Below are the code and all the weights of a small trained network. Each question names an input and a class and asks about switching units off, where a switched-off unit gives its printed mean instead of its output.

import numpy as np


def w(rows, s, z=0):
    codes = np.array(rows[::2]) - 128.0
    scale = np.full(codes.shape[1], s)
    scale[-1] = z or s
    return codes * scale


def f(y):
    return y / 2 * (1 + np.tanh(0.7978845608 * (y + 0.044715 * y**3)))


def log_softmax(a):
    a = a - a.max(-1, keepdims=True)
    return a - np.log(np.exp(a).sum(-1, keepdims=True))


def net(x, mask):
    res = np.array(x, float).reshape(1, 5) / 4 @ E
    y = f(res @ A[0][:, :-1].T + A[0][:, -1])
    res = res + np.where(mask, y, B[0][:, -1]) @ B[0][:, :-1]
    return log_softmax(res[-1] @ U[:, :-1].T + U[:, -1])


A, B = {}, {}
E = w([
[31,20,154],'x0',
[202,91,255],'x1',
[126,129,126],'x2',
[126,129,129],'x3',
[128,124,127],'x4',
],0.0061)
A[0] = w([
[57,174,15,122],'neuron 0',
[215,239,110,162],'neuron 1',
[46,37,163,159],'neuron 2',
[202,84,194,62],'neuron 3',
[182,107,213,86],'neuron 4',
[35,9,138,98],'neuron 5',
[230,255,99,246],'neuron 6',
[193,115,225,253],'neuron 7',
[23,19,148,78],'neuron 8',
[186,98,201,74],'neuron 9',
[71,153,6,115],'neuron 10',
[242,218,81,61],'neuron 11',
[57,168,24,109],'neuron 12',
],0.0063,0.0042)
B[0] = w([
[180,47,206,189],'neuron 0',
[72,140,195,195],'neuron 1',
[80,183,179,216],'neuron 2',
[182,77,173,145],'neuron 3',
[166,71,150,154],'neuron 4',
[108,175,225,202],'neuron 5',
[62,120,177,251],'neuron 6',
[112,84,96,253],'neuron 7',
[116,185,255,194],'neuron 8',
[198,57,157,146],'neuron 9',
[191,42,205,183],'neuron 10',
[111,173,255,163],'neuron 11',
[210,38,215,177],'neuron 12',
],0.0078,0.0046)
U = w([
[205,67,151,86],'0',
[91,201,171,69],'1',
[115,132,109,181],'2',
[118,131,116,167],'3',
[121,134,114,164],'4',
[152,176,46,93],'5',
[223,204,8,6],'6',
[238,217,7,7],'7',
],0.016,0.015)

Each question gives the input, the list of numbers given to net, and the class t.
The units are the neurons (one row each of A and B). Each row of codes is followed by its name. A weight is (code - 128) times the scale printed after its matrix; where a second scale follows, it is the last column's (A, B and U).
mask holds one flag per neuron, in row order. A switched-off neuron (its flag False) gives its mean, the last column of its row in B, instead of its output. The means were averaged over made-up inputs and are rounded, as every weight is.
A unit's drop is (log p(t) with every unit on - log p(t) with that unit switched off) / (log p(t) with every unit on - log p(t) with every unit switched off).
The circuit of an input: a set's keep is (log p(t) with only the set's units on - log p(t) with every unit switched off) / (log p(t) with every unit on - log p(t) with every unit switched off). Starting from the 12 units with the biggest drops (on a tie, the unit counted first), units are removed one at a time, each time the one whose removal leaves the highest keep (on an exact tie, the one counted first), for as long as the keep stays at least 0.8.
circuit, biggest first: the units of the circuit, biggest drop first
top k neurons: the k neurons with the biggest drops, biggest first
drop when u is switched off: that unit's drop, to one decimal
input [8,7,-6,5,4], class 1: circuit, biggest first	(neuron 2; neuron 8)
input [0,-4,-3,-4,-3], class 0: circuit, biggest first	(neuron 12; neuron 10)
input [-7,4,-7,5,-1], class 1: circuit, biggest first	(neuron 11; neuron 1)
input [7,-8,6,3,-3], class 0: circuit, biggest first	(neuron 12; neuron 10)
input [7,3,-3,-2,6], class 1: circuit, biggest first	(neuron 8; neuron 2)
input [-7,-4,-2,0,7], class 1: circuit, biggest first	(neuron 11)
input [8,-4,-2,0,-5], class 1: circuit, biggest first	(neuron 8; neuron 5)
input [-5,-7,-4,-5,-4], class 0: circuit, biggest first	(neuron 12; neuron 10)
input [-8,1,-2,8,-5], class 1: circuit, biggest first	(neuron 11; neuron 1)
input [7,3,3,-5,-4], class 1: circuit, biggest first	(neuron 8; neuron 2)
input [3,-7,-1,-7,1], class 0: circuit, biggest first	(neuron 12; neuron 10)
input [8,-6,7,-1,-4], class 1: top 3 neurons	(neuron 8; neuron 5; neuron 2)
input [4,-5,0,-2,0], class 0: top 3 neurons	(neuron 12; neuron 10; neuron 0)
input [-7,-5,-3,1,-6], class 1: circuit, biggest first	(neuron 11)
input [6,4,1,-4,-5], class 1: drop when neuron 2 is switched off	0.4
input [2,-7,-4,3,4], class 0: drop when neuron 3 is switched off	0.0
input [-8,-8,6,4,7], class 0: drop when neuron 12 is switched off	0.4
input [0,-6,-3,-4,-4], class 0: drop when neuron 12 is switched off	0.3
